Each row has a hidden value. The values are split into ranges, and the grade after each row names the range that its value falls in. Each part has its own value, ranges and names.
 -56 -274 -203  -22   76 -141  118  -38   -3 -145  185   14  -82   77  100   -9  346 -267 -138  190 -197   -6   39  109   56  284   -5  -17  159  155   27  221   93  175  -62  -20
j121
-110   28 -123 -237  -99   58  204   58  134   81 -131  -70   68 -209   87 -123  214   85  -31  -28  -96  -62 -133 -112  -70   88 -100 -167  -47  292 -226  192   14   -4   75   38
j280
-109 -223  288   25  192  243   89  152 -181   62   42 -236  268 -135 -212  199  -86 -166 -141   48  -64 -258   50  202   68 -161 -264  195  -16  595 -342  133 -123   43  -72 -275
J101
  26 -191 -132 -151 -214    2   74   34   13  306 -269  -10  112 -112   65 -131   94   76  -91  -59  -20  -90 -164 -190  -54  220 -138 -158 -131  311  -90  236  -98  -54   96  143
J677
 -97 -102   89   26 -107   35   46   -1  -79   44  -45  -88   82 -105    3   21 -109    1  -35   75   60  -84 -124  -39   13  -78  -46   43   46  264 -201  112 -117  -20  -20  -34
J101
  49  156  -26  -67 -175 -153  326  -24  233 -430  241   98 -263    4  108  281  183 -170   61  173  -14  105  162   54   -7  147  527  -61  284 -342  162   25  189  305  153  158
j70
-101 -153   16  -96   13   31   12  -20   27  -87  -92  -95   84  -64  -71   84   17 -186  -16   30  -88 -112   84   88   24  -17 -101   33   83  259 -173   40    3  107  -41  -91
j280
   1 -327  -85 -111  154   61  151  117  -13   96   -8  -97  118  -54  -86   70  239 -219 -192   42 -208 -169  123  126   60  229 -220  -29  -35  384  -56  172   23  167   22 -104
j338
  -9 -299   82  -83   66  108   73   80  -31   66 -109  -90  152  -69 -143  155   56 -219 -117  -18 -135 -194  157  123   29  111 -162   72  -11  385 -129  124    4  100    6  -99
j70
 -10 -225 -246    1 -145 -141  136  -11   17  187  -82   51  -75  -96  147 -182  118   90 -110  122  -35   -3 -135 -188   57  284  -41 -129   30  103   65  139  -40   15   40   94
j943
  15 -229 -140  -52 -177 -102   19  -62   71   42 -197   43  -45  -42   31    6  -12  -90  -35   36  -20  -33   52  -89   25  195   19  -75   70    9   62   13   11   97   64   90
j338
 -38  -65 -130  -22   15  -92  204   40  -63  -84  328  -53  -19   85  163  -16  389 -101 -122  199  -69   13 -200   90   -7  163   84 -127   42  245  -22  390  -60  123   -8   84
j473
  97  325 -331  -26 -496 -412  215 -177  237 -307  164  162 -394   63  343   -8   58   84  120  294  229  304 -222 -286   -4  142  625 -319  284 -651  299  -43  -15  264  203  394
j943
  -2 -450  108  104  207  104  -34  101 -269  136   66 -183  221   70 -164  146   30 -281 -230  106  -87 -223   48  242  106   62 -287  107  -49  561 -106  210 -175  104  -97 -179
j473
 -14 -320  -74  -32  135   36   12  111 -211  311   14 -197  277    2  -83  -58  112  -60 -189   88  -56 -200 -182   63  102   45 -369  -71 -158  614 -131  266 -282   74  -68  -89
j15
 -61 -100 -119 -206  -75  -14  -16  -49   35  -77  -81  -94  102   32   27   12  180 -240  -47   17  -86  -49  -62   40  -70   63 -102 -106   20  256 -190  185  -21  118    9   28
j338
 -20  283  382   92 -193   25  197  -41  197 -565   51  -28 -202 -177 -160  550 -503 -178  183  172  188   15  366   83   86 -333  523  228  437 -450  -49 -466  117  305  123 -114
j121
 -12  174  299   57 -364   17  189  -90  281 -457 -186   96 -284 -254  -76  440 -510 -121  169   66  166   46  393  -83    4 -139  531  198  417 -566  -10 -461  246  180  199   -9
j338
  20 -187  -58  -83   92   98  153  190 -136  368  -22 -209  264 -121  -84  -48   86   61 -199   66  -29 -198 -190  -21   87   41 -338 -128 -198  559 -148  211 -270   75   35  -82
j15
  51 -145  231   18  184  175  113  190 -119   82   15 -261  247 -112 -320  332 -232 -163 -119  101   22 -257  156  186  179 -189 -189   97  -20  380 -128 -112 -218  258   25 -255
j943
 -21 -159  357  101  -59  127  -24   38   55   42 -394 -103  108 -283 -374  360 -682   40  144  -44  145 -257  378   41  203 -307    4  208  107   58  -18 -475 -115  125   24 -190
j280
 -81   81  131   -1 -209    6  171  -56  166 -301  -75   23 -164 -195    8  202 -207  -98   59   98   45   22  168  -57    0  -52  260  113  293 -204 -124 -186  156  108   88  -45
j121
 -40  210   27 -106 -278 -155   22 -190  199 -559   65   22 -176   81   63  286  -56 -302  176  129   85  121  105   61  -62 -114  449  -21  334 -343  -32  -95  105  274   69  124
j338
-104 -149  -18  -50 -178   30   56  -42   64   42 -262   -5  -15 -206   34  -54 -109  -14  -42   12  -25  -54    7 -150  -16   78  -79   30   98  122 -192  -16   52  -45   37  -37
j121
  -1   20 -277 -136 -356 -253  120 -139  174 -109  -30  145 -188   34  276 -110  254   13   58   77    9  137 -163 -184  -90  271  297 -229  119 -159  106  221   61   66   97  324
j70
  51  130  -66   71 -297 -146  331   22  102  -58  131   76 -226 -132  180   54  -36  175   -7  209  160  101 -130 -209   36  108  389 -125  156 -272  144   19  -21  115  183  186
J101
 -42  164  -72  -37 -434  -17  268   17  106  142 -143   50 -126 -269  260 -174  -41  336  -16   50  165   83 -325 -377 -115  101  191 -191   11  -52 -118  142  -40 -145  200  223
j473
 107  -34  126 -100 -120   67   51   99  -22  174 -173 -147  222  -75 -186  213 -201    4   14  -23  125 -177  -11   -5   56 -120  -28  -81 -108  260  -47    0 -260  154  105   42
J677
-135  -24 -111 -206  -79   32  158   16  119    5 -102  -52   46 -165   89 -104  220    9  -25  -10 -120  -55  -92  -63  -66   94  -85 -112    8  278 -224  194   52    0   28   18
j280
-113 -130  -67 -174   33   13  120    9   72  -95   10  -56   57  -49   27   14  288 -163  -39   15 -180  -85   27   99  -34  117  -63  -41   46  316 -163  234   77   85  -26  -17
j338
  47  -92 -190 -130 -199 -117   25  -35   81   97 -180  -19   24  -19   31  -15   14   -6    4   30   44  -30  -74 -113   19  110   17 -212  -22   46   70   38 -116  140   96  153
j338
  51  147  118   67 -304   -5  227   44   53  -21  -27  -26  -90 -187   27  171 -300  134   12  134  238   16  -78 -183   28  -93  278  -44  112 -180   -7 -115 -105   97  192   85
J101
-106  -59  -14  -61 -147   94  201   86  -35  226  -84  -72   83 -231  115 -157   68  173 -116   26    9  -73 -266 -182  -59   69 -130  -71  -71  363 -269  260  -81 -136   60   19
J101
 -72 -107  -18 -136 -117   16  169   17   51   -1  -31   14   26  -87   95  -21  243  -55  -48   -4 -116  -55  -61  -30  -81  179   20  -20   28  282 -169  308   69  -24   24   74
J677
 -93  101 -248  -13 -188 -250  405  -73  152 -369  429  170 -373    2  414  -91  507  -55  -65  293 -104  229 -163  -91  -68  350  441  -98  316 -233   49  341  251  103   60  192
j15
 -60  -58   97   51  -78  -29  108  -43   34 -247   51  -20  -91  -69  -20  193 -115 -187  -12  161    8  -16  126   45   57  -24  154  127  253  -40  -84  -74   60  151    5  -80
j943
-113 -174  127  -82  -78  282   56  147 -145  426 -310 -206  310 -282  -51 -136 -108  149 -164  -98   21 -220 -253 -139  -70  -55 -420  -22 -225  679 -449  234 -208 -223   34 -103
j473
 -80   59 -175  -88 -309 -180  158 -143  222 -268  -35  131 -257  -77  228  -33  115  -48   63  109  -12  137  -16 -155  -68  178  311  -97  254 -268    6   32  185   80   90  171
j280
  45   19  142  117 -301   27  154   18   17  -16 -103   -2 -106 -162   24  165 -313   53  -33  108  202    4  -11 -149    4  -12  234   11  125 -143  -15 -104  -55   41  166   64
j473
 -64  -13  211   76 -332   66  -29  -54    1   95 -371  -54   39 -268  -81   82 -581  142   77    9  241  -82  -35 -232   36 -231   27  103  103   10 -205 -241 -143  -74   66  -35
j15

New part:
 -30  334 -311  106  -36  -38   -3 -239  280 -186  145  162 -286  203 -206  363  285 -145   -3   65 -177  -69 -246 -353  -42  166  244  186  -57 -208   11  114   47 -131 -214  131
J988
 -61 -279  244 -454  208   83  231  109 -266  160 -348  -89  140 -163   83 -110    6  -98 -161  -80  -73  -15 -100  445 -243  -56   75   39 -119  304   28 -222   50 -255 -111  161
J611
 103  149 -183  187   72  193 -471 -183  254   53   93  -86  206 -205  169  -73   70  522  -54 -284  -85 -126  310  -65  153   27   67 -290  176 -181  308  122 -119 -123  -58  226
j775
  54   58  -18 -284  214    6  258 -162  -83   43  -99 -395  108   77    5  -33  -77  -92  -77  146 -152   33 -177  255 -232    8   -6   48 -316  207   74 -177  151   34  149   -5
J611
  82 -106  105  -86  116  230  250  -18 -136  148  -15 -215  132  -79   34  -67 -165   22  -10  -51   18  -98   39  202  -46   24 -113  -22 -201  131   13   41   62   48  273   63
j750
-138  159 -193  339  123  -99 -311  -21  193  -88  486  181 -275 -218  -59   38  189  193  139 -242 -181  101   10 -324   40  -73  220   34  531 -505  222  187 -377   26   14   -3
J988
 -74  331 -194  267  302   93 -339 -182  390    1  337 -291  368   -8  -38   -1  115  358  -25  -19 -286   63  249 -211  119  -37   80 -232  104 -234  337  175  -10  296  118   96
J611
  95   88 -103 -182  148  -31   79 -135   -1  -46  -23  -72 -143  -34   14  102   39  -20  -13  -64 -109  -18 -204   96 -197   34   99   79   -3   19  116  -94    8 -201 -115   44
J988
 -22  144  -31 -263  157  -23  184 -103   79  -71 -220   43   19  120 -105  290  144 -181 -130   74 -162  -70 -189   18 -153   91  187  111 -206  170    2  -75  196 -228 -326  188
j476
 151  171 -136   70  158  118 -309 -263  151  109  109 -481  412  -40  118 -242 -206  463  -15  -32 -177  -43  333   81  117  -38  -79 -281 -126   17  277  -53  -23  168  323   96
J611
 115  -72  181 -199  141  127  701   85 -228   -7  -93  137 -239  -33  -93  366 -139 -373   42  -50  140 -151 -286  104 -195  114  -53  239 -198  188 -175  135  176 -155  -23    4
j562
 166  103  -87 -173  269   89   54 -194    3   39  -45 -398  122 -123  183  -44  -60  194  -80  -76  -69    0  -56  266 -192   12  -40 -134  -97   89  249  -70   81  -53   53   -5
j562
-182   16  -48  207   74   55 -436   -5  158   86  192   31  184 -182   -6 -184  121  330  -18 -180 -215   14  298 -132  171  -93  176 -138  257 -240  193   67 -265   35   68  205
J611
  97  250 -209  188 -118  250 -199 -259  307   -2  -32   22  179  112  -30  180   97  221  -97  -40  -56 -268  211 -237  209  191   80 -137 -238  -47   55  196  128 -111  -83  330
j476
 347  265 -350  -50  -17  135 -162 -499  121   27  -38 -604  131   75  214 -160 -159  365  -70   42  -72 -123   41  173  -50  128 -113 -202 -390   79  231 -133  109  -28  274   40
j775
  51  199 -154  323 -258  148 -270 -187  252   11  128  181  121  171 -198   99  -95  198   68  -11 -103 -284  364 -418  408  128   69  -30 -187 -105  -89  175  -55    3  150  328
J611
  -4    6  -44 -164 -183  118  396 -129  -75   -9 -227   98 -201  208 -142  234  101 -360 -104  145    2 -194 -276  -10 -112  207  109  247 -470  155 -236    2  190 -225  -50  199
j568
 136  114   49   76   31  113   60  -56   75   22   26  106  154   45 -128  189 -247   89   82  -63  -35 -228  248 -168  206   61  -22  -15 -141   90  -49  125   50  -29   73  204
j568
  86  127 -185   35   28  252  -36 -237  137   43  -35 -234   80  -42  136   25  148  177 -145  -67  -16 -119  -15   62  -62  136   29 -136 -189  -44  160  112  108  -86   13  149
j562
 -60  162  -76   60  261   56  -15  -74  159   -5  234 -171  135   35 -137   47   24   79   39   13 -224   43   30  -93   33  -19   36   -2   23  -86  136   67   -4  205  131   17
J885
-173   25   56 -167  419   98    9   45  109   54    5 -158  264  -91  -35   34  226   37 -131  -51 -241  102  -46  139 -144  -61  132  -56   92   22  223   -4   72   41 -158  103
J885
 -10  -17  113 -386  151  -28  453  -17 -139   -4 -224  -25  -15  178 -193  195  -52 -367  -51  166 -137  -55 -260  150 -193   53   72  250 -346  312 -142 -169  203 -123  -74   97
j750
 -48  234 -230 -301  201  -80    3 -305  142  -45  -97 -450  142  269  -99  -28  157  -66 -148  280 -363   98 -239  135 -206   38  133   66 -351  148  134 -293  176   46   -6   44
J885
-315  -96  137  -36  243 -192   56  212  -93   -2  198  215 -155 -180 -168    0  119 -152   66  -94 -232  173 -101  -62  -99 -166  242  200  352 -172   31  -26 -281   12  -19    9
J611
 243   79  -56 -284   23  128  153 -281  -46   85 -235 -412  254  214  -13  -62 -269   43  -63  168 -104 -170   30  235  -28   98 -115  -21 -566  368  -13 -223  234  -33  219  132
j750
  15   23   34  -64  241   35  -26  -48   -4   83   90 -240  211  -76   -9 -116 -140  158   21  -39 -168   22  120  107   -3  -77  -14  -65   -9   44  146  -61  -49  109  201   39
j750
  75  183 -210  140  129   35 -434 -182  222   -8  182  -89   73 -172  105  -65   58  423   10 -227 -162  -27  184  -86   68  -23  111 -182  253 -219  310   35 -179  -89  -40  126
J988
  48   81   23  -29  168  116   77  -67   59   53   47 -131  206   44  -95   58 -121   62   16    7 -124  -83  111   -5   58   15  -21  -22 -143   87   48   32   75   81  126  113
j750
 -83  202 -174  353 -294   27 -230 -139  241  -54  197  333  -79  193 -289  160   26   41   93   24 -151 -213  225 -526  360  112  184  110  -90 -214 -150  177 -139  -12   91  292
J611
 210 -122    5 -154   89  185  -19 -180 -192  222  -41 -582  264 -132  211 -430 -344  322  -14  -52  -35  -51  172  418  -37  -48 -211 -179 -257  184  157 -193  -47   93  523   -2
j750
-165  -10  -21 -306  421 -264  293   33 -174  -86  115 -160 -371 -206   33   20  201 -243  -16  -34 -200  310 -536  252 -512 -128  199  228  268 -106  189 -179 -143  -75  -90 -228
j775
 139  149    8 -200  221 -143  372  -90  -86  -93   18  -72 -146   61 -117  234 -228 -182   97   59  -92  -20 -200   28 -152   13    2  184 -133  146  -26  -82   71  -42   41  -71
j562
  87  141 -232  157 -293  343 -348 -270  292   45 -197  134  144   57   54  108  225  290 -186 -136   -3 -357  238 -180  239  246  141 -173 -247  -43   31  164   90 -330 -220  470
j562
-127  307 -141  299  270   64 -231  -99  363  -34  362  -90  246    6 -131  122  132  221   21  -27 -259   42  199 -315  140  -25  122 -124  154 -266  235  240  -30  265   59  106
J611
 -27   34  -35 -185  353   13   18 -125  -30   91   49 -523  218 -107  121 -224   -3  140  -90   30 -212  159  -60  307 -232 -100    7 -105  -59   48  275 -154    5  143  212  -55
J611
 267  308 -252   23  214  -44  -13 -355   82  -37  226 -553   47    7  102  -78 -270  267   83   41 -129   34   -1   69  -83    2 -121 -109 -142  -25  249  -68    2  184  374 -154
j562
 -31  152  -79 -265  190  -16  307 -153   43  -54  -63 -211   12  259 -206  171   68 -268  -58  235 -231   17 -288   58 -176   77   75  194 -342  175  -31 -135  215   39   -5   28
J885
  55  190  -90 -209   70 -159   75 -146   63 -122 -131  111 -108  135 -147  250  -12 -117   -7   54 -183  -83 -137  -81  -61   61  178  162 -131  123  -29 -146   57 -245 -239  139
j562

Part 3:
-207 -209  240  376  235    4  126  -35 -318  -58  112 -310   64  286  140  143    0    0   80  238  191   44  223   70 -104 -143   99  -28   44 -121 -268 -288   43 -229 -216   70
J890
-162  -17  168  -52    3  -81 -212   88  -29  -44 -200 -174  272 -106 -196 -155  165 -243   10   96  182  145 -190 -154  231  -27   68  -43 -158  115  188 -300 -196 -111   86  -35
J890
-170  -66  395  262   55 -291  111  179 -238  -47    4 -233  -25  186  147  102  -80  110  -87  145  283   58  -45  -39  -83 -172  158   29   19  -93 -170 -275 -135  -57 -120   38
j504
 217  126 -318   76  -79 -109 -180   82  171  169  -39  577 -249 -360  -76   -3   56 -201 -135 -209   -7  -15   61 -135   79   61  -98  -20   32  -41  126  478  242  246  234   26
j276
 -38  142  353  394 -326 -586 -172  305  -47   13  -13   37 -350  -83  107  214  -31  -10 -299  -27  500 -143  -94  -62  100  -80  287  161  158 -251 -123  -11 -103  268   13   44
j160
 -96 -182   74  122  240  249   -8  -45 -206  -37   36 -262  175  230   82  104  135  -36   96  138  129   34  255  -62  -32 -168 -120  -39 -143 -106 -257 -185  224 -172  -85   20
j276
  -8 -385  -73   42  407  394  150 -196 -118 -101   51 -329  301  451   92   67  295 -171  190  204  126    3  197  -72   99  -72 -185  -14 -409   27 -331 -278  129 -229  -16 -122
j276
 -62  -90   68 -167  209  432   76   20 -284    4  -38 -263  492   59 -190   24   55  -37  176 -102  -36  -11   47   42  -95 -116   83 -101 -110  161 -159 -338   44 -228    0  -90
j276
  13 -312 -399  174  415  370   79 -301  -78   12  110   24  222  209  -55   14  269 -413  220  110  -43  -61  293   56   57   42 -106 -126 -242   74 -179  -34  172 -261  -10  -69
j504
 308 -244 -442  -93  299  204  211 -135  201   30    4  323   45  122   10  -62  240 -272   64  -55  -69    4  -17 -157  177  121 -236   -4 -426  202  -83  211   99   70  264 -207
J209
 170  117  -24 -138  -71 -236 -113  242  216   61 -201  369 -153 -266    6 -138   40   -5 -188  -90   43  213 -212 -354  151  -38 -214   23 -175   49  230  277   67  262  276  -24
J209
-178  -99   16   50  205  413  -10 -107 -345   29   30 -228  467  -60 -286    1   29 -203  257  -30  -69    0  179  193  -73  -13  219 -147  123  143  -61 -332   36 -346  -85    8
j312
 167  -82 -174  285  -22    3  113  -98  -32   95  132  318 -103 -185 -178   98  -10 -272   63 -166   30 -118   59  224  113  277  337   53  245  114  -27  140  -30   77  125  -57
j312
-153 -201  186  211  219   48  -39  -26 -170  -62    7 -284   47  263  168   79  126   -3   36  267  218  133  214 -121   12 -170 -149  -11 -132 -175 -182 -185  158 -150 -103   78
j160
 114 -247 -289   61  293    6   85 -188  175   51  -35  316  -73   -5   10 -189  143 -257   78  154  -81  270   21 -153  188  177 -243  -51 -190  127  191  227   47  -30  197   -8
j312
 183 -163 -142  166   60 -166  240  -63   75   56   57  296  -98  -24  -83  -11   22 -254    8  -75   81  -43 -157   80  165  270  233   68   -7  197    3   79 -225   94  199 -134
j312
-114 -280 -214   83  501  367  156 -201 -231   21   76 -120  312  271   21  -19  121 -179  219  154 -104   56  286    8 -160 -127 -174 -198 -223   55 -197 -146  177 -362 -105    2
j504
-274 -261  220  216  311   -6   -5  -84 -189  -78  -21 -356  135  286  141  -48  108  -69  100  390  181  242  158 -117   26 -135 -138  -65 -142  -96  -72 -299   18 -287 -131  102
j312
-127 -262  -18   60  411  232  108  -91 -199  -25   31 -261  235  383  151   34  145  -59  114  205   84   50  223 -112 -115 -212 -231 -105 -312  -63 -285 -205  158 -265  -89    0
j276
 -48  250 -195  166 -224 -527 -414  187  171  149 -147  459 -176 -428 -176 -120  103 -458 -240 -113  226 -110 -155 -168  173   12  104  -71  -13  -46  265  241 -118  152  177   42
J890
-197   47   61 -190  111   68  -79  143 -212   24 -154 -206  515  -33 -258 -108   84 -222   43  -90   83  -78 -182  -56  -58 -172  153 -165 -224  192   -7 -404 -225 -238   21  -99
j504
 126  138  -23  -68 -241 -223 -335  217  236    1 -210  194  -37 -274 -138  -54  247 -280 -189 -122  277  -29 -233 -284  375   15  -13   90 -230   24  150   81  -34  268  280 -115
J209
 313 -230   36 -163  293  332  531  -10  -76   32   27  186   43   43   29  -15 -167  325  140 -114 -286  334  -52  -10  -96  117  -87   38   15  275  -17  111  114   67  184  -98
j276
  17 -197   77  -78  243  605  156 -103 -301  -25   32 -264  440   55 -202   76   47   13  273  -68 -112   86  160  142  -33    7  105  -46   37  179 -144 -296  146 -221   -6  -75
j160
  70  116  -95  185 -300 -409 -463  115  288   19 -167  292 -207 -333 -160  -46  300 -477 -214  -23  367  -59 -168 -211  482  125   80   94 -108  -60  243  160  -83  265  248  -41
j504
  98  102  104  -92 -122 -246 -193  222  172   50 -212  248 -151 -268  -16 -116   46   15 -178  -33  118  252 -189 -317  188  -16 -162   47  -86   -9  260  195   43  237  248   27
j276
-167  128   64   17 -141  -54 -379  124  -70    9 -166  -90  287 -277 -323  -68  183 -375  -16  -62  210  -64 -108  -53  208  -40  218  -67  -35   67  151 -250 -128  -83   62  -28
J890
  33  -90   12  -33  155  586   69  -33 -301  -10   58 -209  415   -4 -210  147   73  -50  221 -160  -65  -76  210  144  -49  -55  146  -42   37  122 -241 -249  220 -166  -26  -93
J209
-198   34  188 -135  111   42 -105  150 -190    8 -176 -183  359  -92 -164 -136   18  -51   38   28   30  169 -114 -127  -38 -173   19 -139 -102  117  118 -297  -89 -193    2   14
j504
  88  190  417  225 -243 -681  106  417   -9   92  -65  347 -518 -235  194   65 -333  367 -339  -80  188  214 -239 -155 -100  -64  134  125  293 -121  118  256  -86  373  101  116
j160
-141 -285  -91  182  371  334    4 -205 -203  -48   60 -256  276  259    0   41  224 -242  202  219   60   38  298    9   23  -90 -103 -108 -188  -23 -195 -235  168 -317 -115    4
j504
-193  140   61   29 -142 -324 -404  148   44   56 -206   50  103 -287 -214 -166  136 -369 -110   22  254   28 -176 -172  211  -23  100  -67  -66    8  259 -102 -190  -24  126   42
j312
  -9 -317 -122  122  424  524  131 -194 -205  -70  118 -254  261  349   97  126  216 -104  224  156    5   11  387  -19  -27 -131 -210  -58 -248  -33 -366 -163  350 -246  -94  -46
J209
  71  140  313  312 -207 -581  -96  354   87   14  -53  242 -553 -116  313  116  -99  226 -339   65  316  164  -37 -302   53 -158 -104  156   83 -286   -7  290  156  371   63  119
J209
  12 -251  296  220  272  256  317   12 -293  -99  133 -300   31  340  246  214  -46  289  107  154   73  149  254    0 -121 -158  -60   70    3  -84 -376 -191  254  -84 -140    6
J209

New part:
  26   12  257  220   46    8  -80 -192 -153  -80   14  -35 -177 -112   61 -135   23 -160   33  128  -32 -141  -25  128  -12  134  109  -77  -85   23  -95  161   71   56  -81  166
j300
 -71  156  119  -45  135  -87  152   15   -8 -116 -160 -263  130  166  117  122   -6  -50   27  353  228    6  -52  239   16  435   19  -10  -31    7   39  124   39  -16  -33  -41
J268
  48   44  161  102    9   -9    3  -87  -91   17   42  -42 -144 -132  134 -117   78  -14   44  165  -97 -103  -45   54   21  201   82 -116 -106   31  -30  222   50   28   68   85
J268
 -39  111  168   40   87  -13  -54   39  106 -260 -222  -96  213  298   81  191   25  -48   15  -48  174   71 -105  152  102   61  -76   59  114   -5 -172  -70   18   91 -218   -7
j430
 -70   10  -44  -93  -74  -74  -29  -52  -50  293   32 -158  -45    6   95 -150   44  -74   52   -6 -119  -16  -18  -70  -24  121   95  -65  -94   -3 -156  224  -58   38  111  -25
j826
  37 -273   60  -89   34   59   30  237  -85   -2  352   82  -27 -188  128  236  197 -203  -43 -249  132  -82   76  -90 -195 -252  -80 -136  -27  172  267 -145 -233  -70 -165  -73
j226
   7   79  136  157  116    4  -52  -81  -18  -56  -61   22  -83  -43   94 -189   52  -35   43   62  -64  -54 -110  137  107  135   28   51  -69    9 -133  118  193   21    6  132
j430
-199  156   75 -114  110   -5   82  -47 -143 -123 -167 -145  135  138   91  -69    2 -164   -7  176   -2 -192  -42  109   -4  267  111    1 -155  155 -206  196  172  -21   18  204
j430
-109   45  170 -119 -148   66  -63   31 -216 -100  -52 -176    7   24  107   43   53 -148   -8 -104 -149 -320    4 -117 -129   55  128 -194 -154  218 -267  214 -111   -4    4  243
j137
   5 -125  110  -39  -31   78  -27   71 -136   63  251   81  -64 -179  134    3  175 -168   -5 -127  -60 -138   10  -86  -83 -191   51 -104 -123  145   55    5 -112   -6  -20   37
j300
-168  140    3 -292 -124  -76  242 -125 -194  198  -82 -264  112  140  202   15    8 -174   52  410  -38 -128   -2  -47   -8  406  251 -257 -185  165  -90  349  -80  115  210  -30
J268
-168  131   84 -147    5  -83   41   29 -140  -42 -172 -492   84  199   86  100  -79  -63   -7  230  137 -142   42   82 -186  478   87 -112 -134   68 -158  310  -74  -70   -3   71
j972
-214  125  -94 -212   25  -88  106  -39  -16   88 -252 -212  191  305  109  -13  -53 -169   40   67   35  -19  -73   27   60  281   77  -20  -35  108 -266  167   66   73   37   18
j972
 -44    3   16   41  104  -57  -43  -44  -43   35    9 -122  -72  -25   82 -117   15   18   -4   48  -39  -47   21   29  -78  236    2  -58  -80    3 -103  260  114  -30    1   90
j972
 -16 -229 -193 -273  -72   21   13  285  -39  379  410   79  -59 -266  158  -33  250  -39  -15 -361 -184  -67   54 -293 -164 -257  -45 -109 -132  141  134   45 -195 -125  149  -86
j826
  42  -68  186  251   98  -13  -50 -202 -133  -26   52   46 -238 -165   51 -172   16 -215   40   72   -9 -108  -25  133   -3  115   77  -72  -48   32  -35  119  110   53 -100  149
j226
 -20   -7   42   11  208  -82   27  171  133 -256 -114  -91  135  133   23  235   35   -8  -23 -124  209   40  -12  162  -50  164 -203   43  167  -10   34  -53   38  -92 -251   15
j972
 -54  -92 -151  -29  415 -101   66  295  320 -230  -42  201  276  129  -49  198  120  -80  -39 -389  260  195  -57  225   56 -117 -374  302  308  -51  144 -353  185 -155 -353  -50
j826
 111 -100   58   62   12  -77  -65  171  160  -20   46  -11  -28  -49   17  172  121  -11   38 -312   46   73  -37   36  -24  -60 -182   -7  213  -83   70 -111 -172  -47 -188  -76
j826
  -9 -145 -108  -40   89  -75   18   -4   37   70  169  246  -18 -171    2  -68  161  -96  -11 -280 -211  -52   60 -100  -43 -121  -87  -75  103   27   10   78   79  -22  -87  104
j826
 -12  -11  128  139   25  -56 -203 -209   18 -121  -34   10   57  131    2    5   29   -7  -22 -120  -91   36   65  -37  -34  -34  -15 -100  105  -92 -277  191   53  173 -239   96
j826
 -10 -215 -121 -273  -42  106  -12  374    7  166  359  153   70 -147  216  119  281   -8  -45 -443  -98  -49   10 -293 -107 -391 -108  -86 -102  212  107  -88 -179  -83   56  -88
j137
-110  114   94   32  179  -33  -16    0   24 -238 -224 -117  133  206   49   29  -23  -70   -6   16  108  -41  -66  173   34  218  -46   69   21   40 -198   74  175   -7 -149  138
j137
  64 -174  109  162  147   10  -45  -59  -72    4  238   91 -145 -161  110  -29   92 -114  -14    6   92   15   45   43  -78  -32  -21  -87  -48   29  130   48   36   38 -139  -14
j226
  26 -236 -112 -189   -4   72  -15  406   -9  195  369   89  -90 -294  159   36  255  -11  -25 -445 -103 -110   10 -210 -163 -268 -130  -47 -107  174  176  -64 -168 -208   77  -28
j972
-110  120  185  130  255   21  -60  -54    3 -334 -182   59  151  146    1  -52   29 -169  -15  -16   92  -73  -97  261   99   27  -33  197   14   36 -196  -62  273    0 -224  219
J268
  49  -29  289  156   -2   46  -93  -62 -177 -118  117  -69 -160 -166   84  -17   85 -103    1   66  -25 -189   20   58 -110   58   78 -130 -113   56  -13  143  -52   -6  -87  147
j300
  26    2  128  184    5  -39 -189 -167    7  -46  -64  -33  -84   50   48  -88    8    7   20 -104 -109    1  -14   -9   12   62    0  -87   47  -57 -266  203   66  125 -126  111
j972
   0 -255 -247 -289  -57   -5   60  260   -7  419  443  144  -52 -282  173  -27  266  -17  -14 -338 -201  -20   71 -322 -144 -250  -59 -145  -96  128  184   64 -174  -96  161 -128
j826
 120   62  178  176   17  -70   14 -139   36  -16  -39  -45 -103  -22  136   -8   51   54   71  221   -3   64  -68  111  104  266   22 -130   45  -76    5  181   23  125  -11  -44
J268
-223  145  -55  -93  211 -140   17  -41  162 -112 -332 -114  373  448  -49   65  -52 -203   15  -64  203  151  -83  227  121  117  -75  237  180  -75 -267  -87  154   70 -249  -12
j826
  49  -67   61  -57  157   45   11  441  186 -168   73   48  152    9  106  270  202  -21   -6 -331  233   70 -123  127   27 -198 -256  183  104   53  197 -357 -106 -161 -175 -116
j430
 -54   16   84  173  197  -37 -185  -83   12  -79  -23  -23  -26   12  -21 -187   20  -27  -17  -97  -22   -5   -7  128  -29   41  -49  133  -16  -85 -205  115  207  -27 -153  159
j826
 -57  -42  -81 -130  -65  -54   38   -1  -60  220   54  -77  -58  -43  131  -77   64  -63   32  -61 -148  -75    1 -135  -49  127   56 -166  -74   93  -98  235  -41   20  110   20
j972
 -11   27  101  126  159  -45   67 -201  -41 -158  -28  206  -22  -77   40 -110   77 -128   13   89 -122 -100  -19  104   87  121   23  -75   47   43  -59  146  251   75  -97  202
J268
  66  110  182  124   62  -75   83   21   68 -103 -181 -111  -49   16   70   52   28  -92   99  118  110   -8 -161  258  136  289  -28   30   99  -33   29  -24   -3  -11  -56    2
J268
  13 -120   -9   24   53    7 -138   55   31   48  159   74  -25  -55   94  -30  125   29  -25 -263  -88   22   28 -113  -64 -145  -82  -51   -4   16  -80   82   12   17  -84   21
j972
 127   41  264  235    9  -37  -31 -166  -75  -77   24  -60 -202 -148  106  -56   54   27   50  235  -57  -72  -18  110    7  271   62 -174  -28  -50    7  250   24   66  -23   81
J268
  60 -108    0  -62  -11   53   52  182  -13  149  226  203 -114 -283  149  -82  234 -100   44 -232 -166 -111  -95  -77   48 -183  -25  -28  -63  140  119  -65  -49  -77  104   24
J268
   3   24  140  137   45    0 -151   12  -62  -18  -29 -187 -158  -57   76 -128    9   11   20  -44  -30 -102  -44   69  -68  177    8   -5 -105    3 -165  188   43  -63  -14  134
j972
